Below are the code and all the weights of a small trained network. Each question names an input and a target symbol and asks about switching units off, where a switched-off unit gives its printed mean instead of its output.

import numpy as np


def w(rows, s, z=0):
    codes = np.array(rows[::2]) - 128.0
    scale = np.full(codes.shape[1], s)
    scale[-1] = z or s
    return codes * scale


def f(y):
    return y / 2 * (1 + np.tanh(0.7978845608 * (y + 0.044715 * y**3)))


def softmax(a):
    e = np.exp(a - a.max(-1, keepdims=True))
    return e / e.sum(-1, keepdims=True)


def log_softmax(a):
    a = a - a.max(-1, keepdims=True)
    return a - np.log(np.exp(a).sum(-1, keepdims=True))


def net(x, mask):
    ids = ['βγδεζηθλμξπστφψω'.index(c) for c in x.split()]
    T = len(ids)
    res = E[ids] + P[:T]
    r = res
    for j in range(3):
        rows = slice(2 * j, 2 * j + 2)
        q, k, v = (r @ M[0][rows].T for M in (Q, K, V))
        z = softmax(np.where(np.tri(T) > 0, q @ k.T / 2**0.5, -1e9)) @ v
        o = O[0][rows]
        res = res + np.where(mask[j], z, o[:, -1]) @ o[:, :-1]
    y = f(res @ A[0][:, :-1].T + A[0][:, -1])
    res = res + np.where(mask[3:7], y, B[0][:, -1]) @ B[0][:, :-1]
    return log_softmax(res[-1] @ U[:, :-1].T + U[:, -1])


Q, K, V, O, A, B = {}, {}, {}, {}, {}, {}
E = w([
[136,196,252],'β',
[81,189,134],'γ',
[55,243,150],'δ',
[166,124,92],'ε',
[74,159,35],'ζ',
[108,170,84],'η',
[84,192,143],'θ',
[173,107,166],'λ',
[51,215,57],'μ',
[207,26,109],'ξ',
[184,72,177],'π',
[157,89,130],'σ',
[116,107,89],'τ',
[207,18,80],'φ',
[178,122,232],'ψ',
[164,133,161],'ω',
],0.014)
P = w([
[96,83,122],'0',
[255,204,124],'1',
[161,141,50],'2',
[168,182,49],'3',
[154,159,65],'4',
[223,207,54],'5',
[163,135,68],'6',
[165,210,37],'7',
[161,131,77],'8',
[131,248,19],'9',
[173,107,86],'10',
[178,185,57],'11',
[162,110,98],'12',
[180,222,36],'13',
],0.0081)
Q[0] = w([
[62,47,127],'h1',
[95,97,125],'h1',
[194,176,143],'h2',
[29,57,159],'h2',
[62,105,253],'h3',
[238,110,172],'h3',
],0.011)
K[0] = w([
[197,176,139],'h1',
[146,129,116],'h1',
[71,164,126],'h2',
[216,246,108],'h2',
[176,248,57],'h3',
[124,67,151],'h3',
],0.011)
V[0] = w([
[139,145,177],'h1',
[33,47,100],'h1',
[15,248,131],'h2',
[94,140,155],'h2',
[154,165,108],'h3',
[136,91,175],'h3',
],0.016)
O[0] = w([
[6,198,136,45],'h1',
[195,76,2,107],'h1',
[98,245,94,253],'h2',
[38,192,109,100],'h2',
[99,182,37,164],'h3',
[149,133,186,89],'h3',
],0.0084,0.0064)
A[0] = w([
[221,189,135,106],'n1',
[146,23,179,1],'n2',
[92,190,125,54],'n3',
[244,255,21,233],'n4',
],0.0095,0.0053)
B[0] = w([
[31,141,26,153],'n1',
[113,218,102,136],'n2',
[253,173,36,146],'n3',
[103,59,193,253],'n4',
],0.0077,0.031)
U = w([
[83,188,190,153],'β',
[78,148,138,27],'γ',
[84,177,97,37],'δ',
[105,78,192,14],'ε',
[72,67,91,206],'ζ',
[80,106,132,173],'η',
[96,155,135,32],'θ',
[136,127,197,216],'λ',
[81,124,63,166],'μ',
[213,100,172,51],'ξ',
[158,131,210,143],'π',
[151,104,167,56],'σ',
[129,80,120,42],'τ',
[211,115,118,2],'φ',
[88,148,255,119],'ψ',
[101,128,201,143],'ω',
],0.012,0.0059)

Each question gives the input, a string of symbols that net reads in full, and the target symbol t.
The units are the heads (2 rows each of Q, K, V and O) and the neurons (one row each of A and B). Each row of codes is followed by its name. A weight is (code - 128) times the scale printed after its matrix; where a second scale follows, it is the last column's (O, A, B and U).
mask holds one flag per unit, heads first, then neurons. A switched-off unit (its flag False) gives its mean, the last column of its rows in O or B, instead of its output. The means were averaged over made-up inputs and are rounded, as every weight is.
A unit's drop is (log p(t) with every unit on - log p(t) with that unit switched off) / (log p(t) with every unit on - log p(t) with every unit switched off).
The circuit of an input: a set's keep is (log p(t) with only the set's units on - log p(t) with every unit switched off) / (log p(t) with every unit on - log p(t) with every unit switched off). Starting from all 7 units, units are removed one at a time, each time the one whose removal leaves the highest keep (on an exact tie, the one counted first), for as long as the keep stays at least 0.8.
circuit, biggest first: the units of the circuit, biggest drop first
k most important neurons: the k neurons with the biggest drops, biggest first
which heads matter: for each layer, one digit per head in row order, 1 if its drop is at least 0.15 and else 0, layers parted by /
drop of u: that unit's drop, to one decimal
input ζ σ η μ η π, target ζ: most important neuron => (n1)
input β μ μ ω, target β: circuit, biggest first => (h1; h2)
input β ζ θ β, target β: which heads matter => 100
input δ ξ γ ζ ω δ, target δ: which heads matter => 010
input φ ζ μ σ ζ λ, target φ: circuit, biggest first => (h2; n4)
input δ ζ ξ ψ λ β, target δ: circuit, biggest first => (h2; n1)
input μ ζ β δ, target μ: which heads matter => 011
input ζ φ ζ τ δ ψ ζ τ ζ η η ζ δ ε, target ζ: which heads matter => 100
input ζ ζ μ ζ μ ζ ε τ η ζ μ η ζ θ, target ζ: circuit, biggest first => (n4; h1; h3)
input ζ μ ψ ζ σ δ, target ζ: circuit, biggest first => (h1; n4; n1)
input δ μ θ η, target δ: which heads matter => 110
input ζ ζ ζ φ η ε η ζ η ψ, target ζ: circuit, biggest first => (n1; h1; h3)
input ψ ζ ω ω, target ψ: 2 most important neurons => (n3; n1)
input ζ ζ φ ε λ θ, target ζ: circuit, biggest first => (h1; n1; n4)
input ζ ω τ ζ ζ ζ φ ψ, target ζ: circuit, biggest first => (n1; h1)
input ω ω λ λ ω θ ψ, target ψ: circuit, biggest first => (h1)
input ζ ε ζ ε λ ε, target ζ: circuit, biggest first => (n1; n4; h1)
input ζ ω τ μ ε β, target ζ: circuit, biggest first => (n1; h1)
input φ μ φ ζ ζ μ, target φ: 2 most important neurons => (n4; n2)
input δ β δ ε, target δ: circuit, biggest first => (h2)
input ζ ζ ζ η θ η ζ ψ ζ φ ζ β δ π, target ζ: drop of n1 => 0.6
input ζ ζ ζ λ γ η σ λ ζ λ, target ζ: drop of h3 => 0.1
input ζ ω ζ φ ζ ξ ζ ξ η ζ γ μ ζ η, target ζ: drop of h1 => 0.5
